Below are the code and all the weights of a small trained network. Each question names an input and a target symbol and asks about switching units off, where a switched-off unit gives its printed mean instead of its output.

import numpy as np


def w(rows, s, z=0):
    codes = np.array(rows[::2]) - 128.0
    scale = np.full(codes.shape[1], s)
    scale[-1] = z or s
    return codes * scale


def norm(h):
    return h / np.sqrt((h * h).mean(-1, keepdims=True) + 1e-5)


def f(y):
    return y / 2 * (1 + np.tanh(0.7978845608 * (y + 0.044715 * y**3)))


def softmax(a):
    e = np.exp(a - a.max(-1, keepdims=True))
    return e / e.sum(-1, keepdims=True)


def log_softmax(a):
    a = a - a.max(-1, keepdims=True)
    return a - np.log(np.exp(a).sum(-1, keepdims=True))


def net(x, mask):
    ids = ['αγδελμξψ'.index(c) for c in x.split()]
    T = len(ids)
    res = E[ids] + P[:T]
    u = 0
    for l in range(2):
        r = norm(res)
        for j in range(3):
            rows = slice(2 * j, 2 * j + 2)
            q, k, v = (r @ M[l][rows].T for M in (Q, K, V))
            z = softmax(np.where(np.tri(T) > 0, q @ k.T / 2**0.5, -1e9)) @ v
            o = O[l][rows]
            res = res + np.where(mask[u + j], z, o[:, -1]) @ o[:, :-1]
        u += 3
        y = f(norm(res) @ A[l][:, :-1].T + A[l][:, -1])
        res = res + np.where(mask[u : u + 12], y, B[l][:, -1]) @ B[l][:, :-1]
        u += 12
    return log_softmax(norm(res)[-1] @ U[:, :-1].T + U[:, -1])


Q, K, V, O, A, B = {}, {}, {}, {}, {}, {}
E = w([
[137,72,134,113,42,81],'α',
[112,138,189,116,35,185],'γ',
[140,52,159,96,143,61],'δ',
[173,106,216,97,160,87],'ε',
[118,120,182,118,65,255],'λ',
[179,135,255,56,122,76],'μ',
[122,74,164,122,97,166],'ξ',
[91,57,118,194,41,84],'ψ',
],0.0087)
P = w([
[135,126,53,95,202,208],'0',
[28,142,131,71,212,18],'1',
[45,120,209,223,51,132],'2',
[184,126,108,18,88,120],'3',
[55,178,76,132,194,21],'4',
[63,120,200,246,58,115],'5',
[206,95,128,24,90,99],'6',
[57,185,72,139,191,17],'7',
[73,128,215,245,88,133],'8',
[226,82,139,23,74,107],'9',
[45,196,68,144,203,39],'10',
[59,116,210,255,100,161],'11',
],0.006)
Q[0] = w([
[120,95,160,254,127,95],'0.h1',
[174,119,211,197,91,182],'0.h1',
[76,113,147,121,207,116],'0.h2',
[115,248,101,96,142,156],'0.h2',
[43,133,148,201,121,113],'0.h3',
[91,154,134,68,136,137],'0.h3',
],0.007)
K[0] = w([
[44,2,58,159,96,136],'0.h1',
[97,81,64,137,91,240],'0.h1',
[160,190,146,117,205,73],'0.h2',
[105,169,177,66,91,182],'0.h2',
[97,254,153,209,125,143],'0.h3',
[87,155,142,34,152,79],'0.h3',
],0.0059)
V[0] = w([
[78,91,14,227,116,107],'0.h1',
[72,172,160,183,117,149],'0.h1',
[58,3,99,148,62,107],'0.h2',
[155,125,30,170,117,192],'0.h2',
[192,209,25,101,158,124],'0.h3',
[109,200,183,114,89,93],'0.h3',
],0.0044)
O[0] = w([
[96,42,235,90,118,151,169],'0.h1',
[128,139,183,199,145,116,139],'0.h1',
[78,205,103,60,188,196,254],'0.h2',
[187,124,124,116,152,164,99],'0.h2',
[254,64,116,143,91,97,24],'0.h3',
[66,161,167,109,55,52,155],'0.h3',
],0.0046,0.0059)
A[0] = w([
[97,215,109,154,153,179,118],'0.n1',
[59,163,129,71,192,151,146],'0.n2',
[180,160,86,197,151,131,51],'0.n3',
[211,120,86,141,134,126,189],'0.n4',
[198,92,145,212,209,208,69],'0.n5',
[141,125,92,184,254,54,5],'0.n6',
[122,116,28,145,105,126,145],'0.n7',
[142,162,72,63,155,122,211],'0.n8',
[74,115,121,166,59,144,137],'0.n9',
[88,153,105,220,40,64,106],'0.n10',
[170,204,201,102,96,187,112],'0.n11',
[197,174,46,148,89,83,80],'0.n12',
],0.0073,0.0024)
B[0] = w([
[184,146,215,174,189,34,163],'0.n1',
[81,185,66,146,184,101,237],'0.n2',
[156,184,188,152,216,127,99],'0.n3',
[216,86,239,101,196,166,108],'0.n4',
[163,101,253,92,78,143,118],'0.n5',
[133,75,143,231,148,38,121],'0.n6',
[183,124,45,110,163,124,125],'0.n7',
[136,165,35,115,183,152,158],'0.n8',
[187,106,213,73,123,57,253],'0.n9',
[140,204,122,85,236,182,229],'0.n10',
[89,54,42,160,112,147,186],'0.n11',
[95,190,200,48,143,236,109],'0.n12',
],0.0052,0.0047)
Q[1] = w([
[72,111,230,158,83,157],'1.h1',
[164,214,145,75,228,143],'1.h1',
[129,65,222,169,138,150],'1.h2',
[2,225,191,70,133,68],'1.h2',
[136,112,48,25,91,112],'1.h3',
[144,104,251,120,78,119],'1.h3',
],0.0068)
K[1] = w([
[243,136,207,136,119,202],'1.h1',
[135,109,111,124,53,133],'1.h1',
[134,58,181,209,210,176],'1.h2',
[187,44,116,63,138,141],'1.h2',
[51,138,157,62,64,34],'1.h3',
[188,29,147,121,254,209],'1.h3',
],0.0071)
V[1] = w([
[91,95,174,173,195,150],'1.h1',
[62,130,132,112,97,75],'1.h1',
[104,155,158,200,176,90],'1.h2',
[186,97,51,175,150,14],'1.h2',
[155,82,176,77,254,127],'1.h3',
[173,96,77,106,142,214],'1.h3',
],0.0061)
O[1] = w([
[170,3,204,180,182,56,159],'1.h1',
[81,59,66,146,107,107,182],'1.h1',
[90,183,154,153,102,37,17],'1.h2',
[59,175,75,206,116,101,3],'1.h2',
[203,39,48,224,112,187,171],'1.h3',
[61,153,67,122,172,166,133],'1.h3',
],0.0065,0.0046)
A[1] = w([
[113,124,102,254,131,52,122],'1.n1',
[127,205,206,122,126,166,100],'1.n2',
[223,140,51,91,139,145,252],'1.n3',
[163,181,82,128,228,113,158],'1.n4',
[138,98,111,229,96,139,38],'1.n5',
[94,76,220,171,165,137,186],'1.n6',
[41,131,177,179,112,218,92],'1.n7',
[108,216,195,91,189,100,132],'1.n8',
[86,189,71,192,136,153,84],'1.n9',
[207,126,61,88,181,232,49],'1.n10',
[129,190,69,170,149,150,64],'1.n11',
[130,106,66,71,235,122,247],'1.n12',
],0.0076,0.0028)
B[1] = w([
[150,85,193,254,118,162,130],'1.n1',
[143,104,176,155,198,47,144],'1.n2',
[127,104,15,86,158,247,169],'1.n3',
[177,75,169,76,18,171,157],'1.n4',
[68,139,155,138,182,58,118],'1.n5',
[194,137,148,68,93,136,242],'1.n6',
[166,161,32,123,116,62,215],'1.n7',
[35,187,150,214,166,137,197],'1.n8',
[50,83,108,58,122,49,127],'1.n9',
[219,83,22,171,215,212,158],'1.n10',
[91,79,155,147,76,63,115],'1.n11',
[182,146,75,173,65,171,255],'1.n12',
],0.0064,0.0057)
U = w([
[76,141,1,57,54,130,46],'α',
[27,166,188,89,205,141,252],'γ',
[104,32,71,195,127,71,75],'δ',
[162,85,169,225,97,114,169],'ε',
[205,173,201,99,195,169,107],'λ',
[240,191,104,103,72,31,23],'μ',
[178,85,58,140,219,219,217],'ξ',
[112,28,212,32,56,134,124],'ψ',
],0.0065,0.0024)

Each question gives the input, a string of symbols that net reads in full, and the target symbol t.
The units are the heads (2 rows each of Q, K, V and O) and the neurons (one row each of A and B). Each row of codes is followed by its name. A weight is (code - 128) times the scale printed after its matrix; where a second scale follows, it is the last column's (O, A, B and U).
mask holds one flag per unit, layer by layer, with each layer's heads first. A switched-off unit (its flag False) gives its mean, the last column of its rows in O or B, instead of its output. The means were averaged over made-up inputs and are rounded, as every weight is.
A unit's drop is (log p(t) with every unit on - log p(t) with that unit switched off) / (log p(t) with every unit on - log p(t) with every unit switched off).
The circuit of an input: a set's keep is (log p(t) with only the set's units on - log p(t) with every unit switched off) / (log p(t) with every unit on - log p(t) with every unit switched off). Starting from the 12 units with the biggest drops (on a tie, the unit counted first), units are removed one at a time, each time the one whose removal leaves the highest keep (on an exact tie, the one counted first), for as long as the keep stays at least 0.8.
units of the circuit, in order: the units of the circuit, biggest drop first
k most important neurons: the k neurons with the biggest drops, biggest first
k most important neurons of layer l: the k neurons of layer l with the biggest drops, biggest first
heads that matter: for each layer, one digit per head in row order, 1 if its drop is at least 0.15 and else 0, layers parted by /
input ε ψ ψ γ λ λ λ ε α ψ ψ δ, target ε: units of the circuit, in order : 1.h2; 1.n1; 0.h2
input μ γ μ λ ψ γ ψ ψ ψ, target μ: heads that matter : 100 / 001
input λ λ ψ λ γ ψ ε ψ ψ ψ δ δ, target λ: heads that matter : 111 / 101
input ξ ψ δ ε γ δ ψ γ α, target ξ: units of the circuit, in order : 0.n10
input α λ ψ ε ψ, target ε: 3 most important neurons : 1.n1; 0.n8; 1.n3
input μ α ψ ε γ ψ μ, target ξ: units of the circuit, in order : 0.h1; 0.n9; 1.n10
input ψ ψ α μ ε ε, target ψ: units of the circuit, in order : 0.h1; 0.n10
input α ψ α λ γ μ, target α: heads that matter : 001 / 001
input ξ ψ α ψ λ ψ ψ ψ ψ δ ψ ψ, target ξ: heads that matter : 011 / 001
input λ ψ ψ ε γ λ, target λ: heads that matter : 111 / 111
input ψ γ ψ, target ψ: heads that matter : 100 / 000
input ξ μ α, target ξ: 2 most important neurons : 0.n10; 0.n5
input γ ψ ξ ξ ψ ψ ψ α λ, target γ: 3 most important neurons of layer 0 : 0.n10; 0.n11; 0.n1
input μ λ α, target μ: 2 most important neurons of layer 1 : 1.n7; 1.n3
input λ α ψ, target λ: 2 most important neurons : 0.n10; 0.n9
input ξ ψ μ ε μ, target ε: most important neuron of layer 1 : 1.n1
input δ ψ ψ ψ ε γ, target δ: heads that matter : 001 / 011
input μ ξ λ γ ξ α ψ μ α ξ ψ ε, target μ: 4 most important neurons : 1.n7; 0.n12; 0.n4; 1.n6
input γ α α α ε, target ε: heads that matter : 010 / 000
input α μ δ γ μ γ, target α: heads that matter : 001 / 001
input ε γ ε ψ ψ γ, target ε: heads that matter : 110 / 111
input ε ψ ψ ψ ψ ψ ψ γ ξ γ ψ λ, target ε: 2 most important neurons : 0.n6; 0.n10
input γ α ψ δ γ ψ ψ γ ε, target γ: heads that matter : 011 / 001
input ψ γ δ ψ ψ ψ ε ψ ξ μ ψ, target ε: 3 most important neurons : 1.n1; 1.n3; 1.n12
